Moves between nodes:
md y qd
md c fq
pr y bg
pr c gj
pc y nj
pc c td
tg y dh
tg c qs
qf y tt
qf c nz
nm y pc
nm c ht
hc y tg
hc c tr
dz y fq
dz c qd
ft y dz
ft c pb
zl y bt
zl c mt
pn y fl
pn c rl
gf y bz
gf c rp
td y ht
td c pc
zh y cz
zh c cg
mg y qs
mg c dh
ht y pr
ht c nm
fr y cg
fr c cz
gj y nm
gj c pr
bz y cr
bz c fd
bg y dd
bg c dg
jb y fd
jb c cr
mh y qf
mh c hh
fq y tq
fq c md
nz y hh
nz c qf
hh y gl
hh c mh
fl y ll
fl c zr
mt y hs
mt c zl
qd y pb
qd c dz
qs y tr
qs c tg
gl y mt
gl c bt
tq y zl
tq c hs
tt y dg
tt c dd
bt y mh
bt c gl
cz y gf
cz c fr
hs y md
hs c tq
rl y mg
rl c pn
cr y ld
cr c jb
zr y rl
zr c fl
ld y td
ld c nj
nj y jb
nj c ld
rp y fr
rp c gf
pb y hc
pb c ft
fd y rp
fd c bz
tj y zr
tj c ll
dd y nz
dd c tt
tr y ft
tr c hc
dh y pn
dh c mg
ll y zh
ll c tj
cg y tj
cg c zh
dg y gj
dg c bg

In the rows, zero is written as 486.

The rows follow the links: the fewer symbols apart two nodes are, the more alike their rows tend to be.

Each row is also shifted at random along 4 hidden directions that mean nothing.

Some nodes, each with a row of numbers:
hc	[ 468  658  601  650  432  466  595  565  451  559  580  285  698  428  582  374  386  201  405  360  589  534  578  396  494  288  498  295]
pr	[ 439  355  646  579  506  427  541  581  511  531  504  394  448  857  325  509  500  597  401  473  478  267  676  566  460  442  648  441]
ht	[ 466  456  622  675  449  433  524  473  597  423  577  299  554  665  156  419  549  365  413  449  270  341  765  636  495  552  747  472]
gj	[ 335  464  481  473  505  392  546  633  180  532  517  343  422  340  554  300  481  371  325  436  552  277  543  417  535  730  509  581]
qd	[ 296  601  505  548  574  331  523  423  317  456  544  349  354  308  493  425  251  481  391  497  706  436  468  226  541  631  428  394]
fd	[ 627  605  440  674  351  409  289  601  532  570  552   59  284  376  643  910  426  724  622  697  599  569  566  478  390  696  523  660]
cg	[ 361  640  337  485  598  630  371  323  538  475  283  467  769  587  557  577  640  390  508  434  391  752  426  577  557  450  510  415]
ft	[ 482  453  590  604  317  446  546  559  559  510  606  544  374  492  351  364  442  423  555  518  184  329  745  478  386  460  655  577]
tr	[ 614  510  624  480  381  532  627  544  557  563  637  868  327  523  520  391  310  379  499  500  370  218  575  380  400  293  633  438]
dz	[ 419  372  615  609  353  444  474  515  574  512  595  380  281  592  283  534  501  663  612  572  239  343  707  536  411  528  605  574]
tg	[ 452  637  588  639  446  424  538  619  502  663  727  324  575  613  649  629  353  471  464  474  722  433  458  403  529  476  497  333]
dh	[ 500  593  545  578  399  555  548  675  537  665  628  441  725  649  733  593  504  434  469  386  628  540  502  472  457  320  433  356]
hh	[ 450  201  476  319  466  444  469  586  421  412  376  417  538  491  347  482  694  697  532  483  471  582  440  610  496  594  268  663]
mg	[ 554  597  462  382  549  520  602  402  512  448  594  936  526  539  561  266  427  284  424  443  447  310  411  411  530  457  611  469]
fq	[ 349  334  626  581  323  560  499  503  639  538  402  505  508  644  229  451  525  548  524  403  238  524  678  560  330  156  440  391]
ld	[ 483  584  611  580  544  482  544  207  645  361  655  624  403  569  269  376  259  353  527  482  396  414  544  384  548  425  663  394]
tq	[ 630  293  581  508  399  479  442  503  660  496  311  468  445  611  322  586  440  691  461  483  475  546  600  490  332  207  435  408]
cr	[ 306  610  511  512  561  516  517  182  580  370  438  699  399  443  400  325  412  312  477  445  305  449  517  397  516  393  628  405]

Complete each set of four: the symbols that take the first to the second take the third to the fourth.
Answer with the node's name.
[ 738  253  407  364  603  476  475  398  422  364  213  403  637  479  349  439  540  499  322  386  647  589  405  580  476  408  357  431]
: [ 628  637  371  365  657  531  532  333  517  459  578  774  411  499  635  468  421  399  449  570  549  342  310  517  668  722  662  562]
:: [ 525  392  513  327  645  386  598  420  307  362  586  460  578  419  355  297  532  526  405  478  705  433  251  513  622  702  349  480]
: qs

[ 410  625  384  592  418  581  321  574  508  667  194  303  495  526  734  762  488  505  441  521  465  684  568  459  322  349  489  408]
: [ 418  537  612  697  614  417  494  324  612  411  650  383  346  654  252  488  390  469  476  545  409  272  646  461  574  700  758  479]
:: [ 311  576  545  625  248  502  434  614  557  646  572  347  570  468  603  572  444  474  645  494  456  630  553  405  415  278  322  405]
: pr

[ 551  436  618  656  532  431  521  482  564  413  634  356  374  718  256  519  412  460  413  488  495  227  697  541  478  548  698  448]
: [ 338  610  324  307  571  603  352  453  523  542  314  706  464  545  724  651  654  604  551  564  395  595  454  531  470  566  437  611]
:: [ 444  579  528  540  424  560  476  649  652  618  730  415  700  710  683  677  658  596  623  542  564  564  386  521  545  500  429  446]
: hs

[ 334  324  377  349  675  456  497  438  254  416  235  382  568  502  369  334  611  505  289  383  590  475  431  537  616  646  444  508]
: [ 533  197  475  393  452  488  487  678  427  538  302  410  540  577  419  518  744  639  454  443  397  464  563  645  337  480  423  586]
:: [ 687  290  564  507  401  524  514  672  533  596  316  403  650  661  314  400  608  440  383  396  381  371  625  632  369  237  555  444]
: dg

[ 312  608  502  538  565  507  484  276  497  369  358  547  426  379  352  314  418  239  404  463  202  426  701  448  472  523  731  510]
: [ 422  557  358  416  527  556  327  541  519  587  488  518  451  590  748  822  709  779  628  631  473  559  344  583  561  687  439  685]
:: [ 477  609  230  424  661  590  387  316  496  392  445  534  649  459  518  419  652  316  402  456  380  534  432  590  652  697  680  560]
: fd

[ 384  263  537  490  557  484  422  434  531  450  237  346  452  666  264  638  543  709  490  511  500  564  574  569  382  420  431  465]
: [ 328  530  499  448  468  398  545  356  341  373  522  482  453  205  423  290  344  372  481  367  600  561  416  364  529  476  313  397]
:: [ 511  556  318  386  499  517  332  344  557  446  435  637  436  364  542  539  632  524  613  572  288  637  359  567  541  666  513  667]
: tj

[ 641  296  427  346  652  465  461  389  363  342  241  394  617  527  270  450  559  494  343  436  576  560  399  577  522  455  422  422]
: [ 500  612  383  394  545  496  441  169  616  294  554  687  364  359  398  481  515  530  646  575  350  614  360  541  571  665  517  599]
:: [ 242  543  582  532  364  406  601  653  299  540  620  402  500  364  575  251  447  375  454  426  473  392  529  348  501  539  416  483]
: pn

[ 482  677  337  522  654  550  352  335  588  454  361  502  519  607  674  761  548  566  463  555  615  615  340  479  541  555  496  479]
: [ 321  424  390  413  569  337  460  359  268  329  461  367  282  229  398  366  411  573  496  532  601  542  385  390  548  761  314  585]
:: [ 397  293  390  323  564  398  422  468  279  425  278  470  345  216  471  397  481  545  432  516  507  508  455  445  489  624  309  615]
: tj

[ 250  581  643  579  349  403  567  675  394  573  801  411  412  440  587  432  385  553  617  519  591  429  443  321  514  597  332  510]
: [ 786  242  365  263  401  424  441  569  377  400  289  490  410  184  422  428  549  512  476  463  509  588  339  581  406  479  263  667]
:: [ 539  542  567  609  205  481  508  720  422  637  592  338  431  292  639  452  349  403  523  453  435  486  586  345  332  294  418  446]
: hh

[ 474  596  502  513  352  591  501  716  559  697  526  481  659  690  747  677  606  497  471  488  549  500  480  539  475  401  427  429]
: [ 448  570  507  483  481  468  524  413  536  438  743  658  444  509  425  291  577  355  505  480  270  259  579  544  574  675  695  579]
:: [ 499  556  332  479  407  591  416  660  547  631  456  385  670  572  678  606  843  501  524  457  317  574  501  640  452  483  521  556]
: mg

[ 677  639  322  411  582  630  405  298  649  484  376  603  647  512  613  646  491  442  489  503  607  720  306  532  530  387  433  408]
: [ 329  403  478  378  608  405  615  606  148  518  420  558  456  484  629  305  447  465  306  391  693  326  404  353  535  589  396  498]
:: [ 447  569  431  466  595  573  379  446  631  545  358  537  572  585  690  753  451  592  564  538  630  752  355  455  482  319  409  366]
: tt

[ 551  626  476  614  419  526  339  454  704  494  505  331  591  468  583  724  577  535  669  539  536  779  415  527  456  371  437  422]
: [ 675  627  281  403  711  604  366  260  539  482  343  701  610  505  687  576  514  414  426  477  595  590  318  522  528  480  548  473]
:: [ 144  633  581  665  578  396  530  506  341  543  634  351  454  519  557  489  250  463  458  457  702  439  531  236  550  508  470  325]
: dh

[ 527  425  652  571  332  493  503  600  586  594  380  622  266  600  452  564  329  579  512  571  315  326  718  445  307  226  574  474]
: [ 582  585  336  451  535  514  394  225  558  342  349  615  316  182  444  404  418  282  494  525  289  485  528  446  420  607  701  596]
:: [ 368  218  525  384  594  470  462  339  535  410  300  428  630  668  211  482  615  655  508  409  599  689  386  604  531  353  267  403]
: ll

